Below are the code and all the weights of a small trained network. Each question names an input and a class and asks about switching units off, where a switched-off unit gives its printed mean instead of its output.

import numpy as np


def w(rows, s, z=0):
    codes = np.array(rows[::2]) - 128.0
    scale = np.full(codes.shape[1], s)
    scale[-1] = z or s
    return codes * scale


def norm(h):
    return h / np.sqrt((h * h).mean(-1, keepdims=True) + 1e-5)


def f(y):
    return y / 2 * (1 + np.tanh(0.7978845608 * (y + 0.044715 * y**3)))


def log_softmax(a):
    a = a - a.max(-1, keepdims=True)
    return a - np.log(np.exp(a).sum(-1, keepdims=True))


def net(x, mask):
    res = np.array(x, float).reshape(1, 2) / 4 @ E
    u = 0
    for l in range(4):
        y = f(norm(res) @ A[l][:, :-1].T + A[l][:, -1])
        res = res + np.where(mask[u : u + 5], y, B[l][:, -1]) @ B[l][:, :-1]
        u += 5
    return log_softmax(norm(res)[-1] @ U[:, :-1].T + U[:, -1])


A, B = {}, {}
E = w([
[48,89,36,254,134,190,174,153,47],'x0',
[201,63,66,129,222,133,184,189,208],'x1',
],0.0087)
A[0] = w([
[123,209,173,158,158,84,99,106,42,180],'0.n1',
[101,172,97,50,144,83,123,91,164,93],'0.n2',
[120,84,115,197,152,253,45,89,135,225],'0.n3',
[127,107,103,167,149,97,156,145,199,3],'0.n4',
[58,168,116,109,157,187,108,141,151,7],'0.n5',
],0.0068,0.0005)
B[0] = w([
[187,76,135,130,168,222,106,134,160,253],'0.n1',
[140,123,126,87,172,107,234,111,81,208],'0.n2',
[147,134,185,51,217,75,214,80,161,226],'0.n3',
[202,118,163,116,161,169,72,48,128,200],'0.n4',
[102,166,187,133,128,76,254,239,188,133],'0.n5',
],0.0076,0.0036)
A[1] = w([
[158,95,146,115,189,167,136,117,177,138],'1.n1',
[203,131,47,205,155,116,170,228,155,253],'1.n2',
[129,185,3,192,124,164,159,119,83,220],'1.n3',
[151,143,155,97,189,134,107,78,103,152],'1.n4',
[196,119,69,106,178,74,108,234,139,95],'1.n5',
],0.0063,0.0016)
B[1] = w([
[1,103,119,52,76,203,105,159,168,253],'1.n1',
[140,181,173,193,103,134,113,69,127,249],'1.n2',
[133,104,155,81,116,40,155,63,214,205],'1.n3',
[100,149,71,120,199,139,144,162,129,231],'1.n4',
[166,138,132,193,69,139,85,65,74,210],'1.n5',
],0.0082,0.0042)
A[2] = w([
[1,148,72,89,147,119,89,157,125,225],'2.n1',
[88,198,182,178,77,158,104,131,71,210],'2.n2',
[149,152,112,50,138,83,119,156,166,90],'2.n3',
[114,145,119,110,117,141,115,128,52,208],'2.n4',
[127,158,36,132,209,149,146,136,150,254],'2.n5',
],0.0077,0.00063)
B[2] = w([
[151,72,41,42,109,160,202,224,67,179],'2.n1',
[220,149,87,175,147,213,16,56,254,236],'2.n2',
[50,150,147,161,76,61,138,152,79,252],'2.n3',
[186,13,80,165,218,186,115,160,107,163],'2.n4',
[172,206,97,50,73,186,40,197,37,203],'2.n5',
],0.0065,0.0036)
A[3] = w([
[48,134,104,185,168,111,175,63,100,177],'3.n1',
[103,120,181,89,88,2,129,160,168,88],'3.n2',
[107,170,186,95,172,104,96,134,162,254],'3.n3',
[193,100,152,138,132,182,86,95,136,114],'3.n4',
[86,83,48,152,188,170,160,188,82,170],'3.n5',
],0.0074,0.0021)
B[3] = w([
[85,170,209,67,171,49,114,148,112,228],'3.n1',
[85,201,139,108,194,125,156,90,109,227],'3.n2',
[91,84,128,233,142,113,187,140,96,230],'3.n3',
[254,56,97,143,108,133,61,139,155,254],'3.n4',
[92,142,125,90,57,154,150,168,72,190],'3.n5',
],0.0099,0.0049)
U = w([
[34,196,203,91,198,46,204,89,121,165],'0',
[230,76,131,170,142,195,55,80,175,169],'1',
[99,124,53,40,58,189,171,248,44,158],'2',
[102,151,58,191,78,83,149,196,152,9],'3',
[83,156,50,199,114,91,120,214,153,15],'4',
[108,154,49,193,61,64,151,192,149,2],'5',
[117,137,85,166,68,73,150,200,145,11],'6',
[98,141,55,174,99,94,143,181,144,16],'7',
],0.015,0.0095)

Each question gives the input, the list of numbers given to net, and the class t.
The units are the neurons (one row each of A and B). Each row of codes is followed by its name. A weight is (code - 128) times the scale printed after its matrix; where a second scale follows, it is the last column's (A, B and U).
mask holds one flag per neuron, layer by layer. A switched-off neuron (its flag False) gives its mean, the last column of its row in B, instead of its output. The means were averaged over made-up inputs and are rounded, as every weight is.
A unit's drop is (log p(t) with every unit on - log p(t) with that unit switched off) / (log p(t) with every unit on - log p(t) with every unit switched off).
The circuit of an input: a set's keep is (log p(t) with only the set's units on - log p(t) with every unit switched off) / (log p(t) with every unit on - log p(t) with every unit switched off). Starting from the 12 units with the biggest drops (on a tie, the unit counted first), units are removed one at a time, each time the one whose removal leaves the highest keep (on an exact tie, the one counted first), for as long as the keep stays at least 0.8.
units of the circuit, in order: the units of the circuit, biggest drop first
unit that matters most: the unit with the biggest drop
k most important neurons: the k neurons with the biggest drops, biggest first
k most important neurons of layer l: the k neurons of layer l with the biggest drops, biggest first
drop when u is switched off: that unit's drop, to one decimal
input [3,-5], class 1: unit that matters most => 1.n1
input [8,-5], class 0: 2 most important neurons => (1.n3; 1.n1)
input [4,-5], class 1: 3 most important neurons => (2.n2; 0.n2; 1.n1)
input [-3,3], class 2: 3 most important neurons of layer 1 => (1.n3; 1.n4; 1.n1)
input [1,3], class 2: 2 most important neurons => (0.n4; 1.n1)
input [2,2], class 2: 2 most important neurons of layer 0 => (0.n3; 0.n4)
input [4,0], class 0: 2 most important neurons => (0.n1; 1.n3)
input [4,-2], class 0: 3 most important neurons => (0.n4; 1.n1; 1.n3)
input [-3,-3], class 2: 4 most important neurons => (1.n2; 0.n1; 1.n3; 1.n4)
input [7,-8], class 1: 3 most important neurons => (2.n2; 1.n1; 0.n2)
input [4,4], class 0: 2 most important neurons => (0.n1; 1.n2)
input [-2,-3], class 2: 2 most important neurons of layer 1 => (1.n2; 1.n5)
input [-3,2], class 2: 2 most important neurons of layer 1 => (1.n4; 1.n3)
input [4,-7], class 1: units of the circuit, in order => (2.n2)
input [-3,-2], class 2: 2 most important neurons => (1.n4; 1.n3)
input [-3,-5], class 1: drop when 0.n3 is switched off => 0.7
input [0,-7], class 1: drop when 3.n4 is switched off => 0.0
input [7,-5], class 0: drop when 1.n3 is switched off => 3.1
